Below are the code and all the weights of a small trained network. Each question names an input and a target symbol and asks about switching units off, where a switched-off unit gives its printed mean instead of its output.

import numpy as np


def w(rows, s, z=0):
    codes = np.array(rows[::2]) - 128.0
    scale = np.full(codes.shape[1], s)
    scale[-1] = z or s
    return codes * scale


def f(y):
    return np.maximum(y, 0)


def softmax(a):
    e = np.exp(a - a.max(-1, keepdims=True))
    return e / e.sum(-1, keepdims=True)


def log_softmax(a):
    a = a - a.max(-1, keepdims=True)
    return a - np.log(np.exp(a).sum(-1, keepdims=True))


def net(x, mask):
    ids = ['ΔΘΛΞΠαβγεζημστψω'.index(c) for c in x.split()]
    T = len(ids)
    res = E[ids] + P[:T]
    u = 0
    for l in range(2):
        q, k, v = (res @ M[l].T for M in (Q, K, V))
        z = softmax(np.where(np.tri(T) > 0, q @ k.T / 2**0.5, -1e9)) @ v
        res = res + np.where(mask[u], z, O[l][:, -1]) @ O[l][:, :-1]
        u += 1
        y = f(res @ A[l][:, :-1].T + A[l][:, -1])
        res = res + np.where(mask[u : u + 8], y, B[l][:, -1]) @ B[l][:, :-1]
        u += 8
    return log_softmax(res[-1] @ U[:, :-1].T + U[:, -1])


Q, K, V, O, A, B = {}, {}, {}, {}, {}, {}
E = w([
[125,134,80,224],'Δ',
[129,128,68,203],'Θ',
[92,211,215,190],'Λ',
[61,156,126,87],'Ξ',
[141,129,127,134],'Π',
[166,67,20,100],'α',
[139,132,105,80],'β',
[220,224,24,36],'γ',
[254,152,113,147],'ε',
[201,95,215,43],'ζ',
[88,150,116,189],'η',
[154,151,136,169],'μ',
[100,129,253,170],'σ',
[242,128,150,63],'τ',
[77,115,169,159],'ψ',
[94,201,121,83],'ω',
],0.017)
P = w([
[55,152,190,15],'0',
[62,147,189,25],'1',
[69,150,194,28],'2',
[68,171,193,27],'3',
[13,60,111,79],'4',
[5,44,121,44],'5',
],0.0025)
Q[0] = w([
[116,100,150,212],'0.h1',
[131,136,90,8],'0.h1',
],0.011)
K[0] = w([
[76,49,249,130],'0.h1',
[253,228,34,85],'0.h1',
],0.0063)
V[0] = w([
[105,1,206,177],'0.h1',
[156,189,45,80],'0.h1',
],0.0053)
O[0] = w([
[114,179,153,2,5],'0.h1',
[139,178,5,199,225],'0.h1',
],0.0056,0.0021)
A[0] = w([
[134,149,174,135,155],'0.n1',
[111,61,197,107,85],'0.n2',
[236,135,136,94,162],'0.n3',
[92,113,172,140,159],'0.n4',
[123,131,172,120,252],'0.n5',
[141,102,152,145,67],'0.n6',
[119,60,249,169,247],'0.n7',
[155,158,140,112,163],'0.n8',
],0.014,0.0032)
B[0] = w([
[89,17,160,212,162],'0.n1',
[164,193,110,196,179],'0.n2',
[129,188,86,82,253],'0.n3',
[68,108,178,162,158],'0.n4',
[30,111,35,155,185],'0.n5',
[189,107,72,148,136],'0.n6',
[74,112,3,190,208],'0.n7',
[104,104,83,109,171],'0.n8',
],0.0076,0.012)
Q[1] = w([
[66,169,3,57],'1.h1',
[75,168,153,157],'1.h1',
],0.0048)
K[1] = w([
[51,78,203,176],'1.h1',
[2,76,175,85],'1.h1',
],0.0095)
V[1] = w([
[206,254,183,94],'1.h1',
[128,182,77,170],'1.h1',
],0.0062)
O[1] = w([
[89,253,6,104,1],'1.h1',
[177,134,64,202,189],'1.h1',
],0.0041,0.015)
A[1] = w([
[104,181,49,172,93],'1.n1',
[37,169,130,187,253],'1.n2',
[90,63,154,254,197],'1.n3',
[10,233,130,146,78],'1.n4',
[227,165,89,19,171],'1.n5',
[83,233,138,15,249],'1.n6',
[56,114,164,155,61],'1.n7',
[102,129,130,203,248],'1.n8',
],0.0086,0.0035)
B[1] = w([
[208,95,133,129,184],'1.n1',
[145,113,75,7,195],'1.n2',
[153,145,163,124,253],'1.n3',
[63,101,138,192,148],'1.n4',
[61,124,193,189,205],'1.n5',
[101,150,127,134,174],'1.n6',
[163,96,110,176,165],'1.n7',
[116,177,152,92,199],'1.n8',
],0.011,0.016)
U = w([
[114,129,139,150,3],'Δ',
[169,154,117,187,241],'Θ',
[162,204,172,157,64],'Λ',
[71,51,86,203,78],'Ξ',
[146,179,168,93,91],'Π',
[129,154,142,113,148],'α',
[65,187,192,171,163],'β',
[9,46,93,161,29],'γ',
[99,98,161,146,180],'ε',
[75,138,98,139,148],'ζ',
[160,89,190,159,42],'η',
[164,202,168,78,232],'μ',
[129,119,50,124,90],'σ',
[106,118,152,97,210],'τ',
[102,132,153,151,173],'ψ',
[168,198,166,108,81],'ω',
],0.013,0.0037)

Each question gives the input, a string of symbols that net reads in full, and the target symbol t.
The units are the heads (2 rows each of Q, K, V and O) and the neurons (one row each of A and B). Each row of codes is followed by its name. A weight is (code - 128) times the scale printed after its matrix; where a second scale follows, it is the last column's (O, A, B and U).
mask holds one flag per unit, layer by layer, with each layer's heads first. A switched-off unit (its flag False) gives its mean, the last column of its rows in O or B, instead of its output. The means were averaged over made-up inputs and are rounded, as every weight is.
A unit's drop is (log p(t) with every unit on - log p(t) with that unit switched off) / (log p(t) with every unit on - log p(t) with every unit switched off).
The circuit of an input: a set's keep is (log p(t) with only the set's units on - log p(t) with every unit switched off) / (log p(t) with every unit on - log p(t) with every unit switched off). Starting from the 12 units with the biggest drops (on a tie, the unit counted first), units are removed one at a time, each time the one whose removal leaves the highest keep (on an exact tie, the one counted first), for as long as the keep stays at least 0.8.
circuit, biggest first: the units of the circuit, biggest drop first
most important unit: the unit with the biggest drop
top k neurons: the k neurons with the biggest drops, biggest first
k most important neurons of layer l: the k neurons of layer l with the biggest drops, biggest first
drop when u is switched off: that unit's drop, to one decimal
input σ σ ω ζ, target η: top 4 neurons	(0.n7 0.n1 0.n5 1.n3)
input η ζ Ξ, target γ: top 2 neurons	(1.n4 1.n3)
input τ σ γ τ Δ ζ, target Θ: circuit, biggest first	(0.h1 1.n5)
input Ξ ζ τ γ, target Θ: circuit, biggest first	(0.h1 1.n1)
input ζ τ ζ ζ, target σ: 2 most important neurons of layer 1	(1.n5 1.n3)
input Ξ Π ζ ζ, target σ: most important unit	0.n7
input ζ Δ σ τ τ Π, target η: top 2 neurons	(0.n7 0.n1)
input ζ Ξ σ τ μ, target η: top 4 neurons	(0.n7 0.n1 0.n5 0.n4)
input τ ζ σ σ τ, target η: top 2 neurons	(0.n7 0.n5)
input τ σ τ τ, target η: 4 most important neurons of layer 0	(0.n7 0.n3 0.n5 0.n1)
input σ Ξ τ σ ζ ε, target η: top 4 neurons	(0.n7 0.n3 0.n1 0.n5)
input Ξ σ Ξ ω, target η: 2 most important neurons of layer 0	(0.n7 0.n1)
input τ η τ Δ τ τ, target β: top 3 neurons	(1.n5 0.n7 1.n2)
input Π μ ω Ξ γ α, target Θ: top 2 neurons	(1.n2 0.n5)
input σ τ τ ε μ, target η: most important neuron of layer 1	(1.n3)
input α μ τ τ σ, target η: 4 most important neurons of layer 0	(0.n7 0.n1 0.n3 0.n4)
input ζ τ ζ Π τ, target β: 2 most important neurons of layer 0	(0.n7 0.n3)
input Δ σ σ α σ Π, target η: drop when 1.h1 is switched off	0.9
input Θ μ α σ ψ η, target η: drop when 0.n3 is switched off	0.2
input τ Π Λ σ Λ γ, target Θ: drop when 0.n7 is switched off	-0.2
input γ γ ζ, target Θ: 2 most important neurons of layer 1	(1.n2 1.n1)
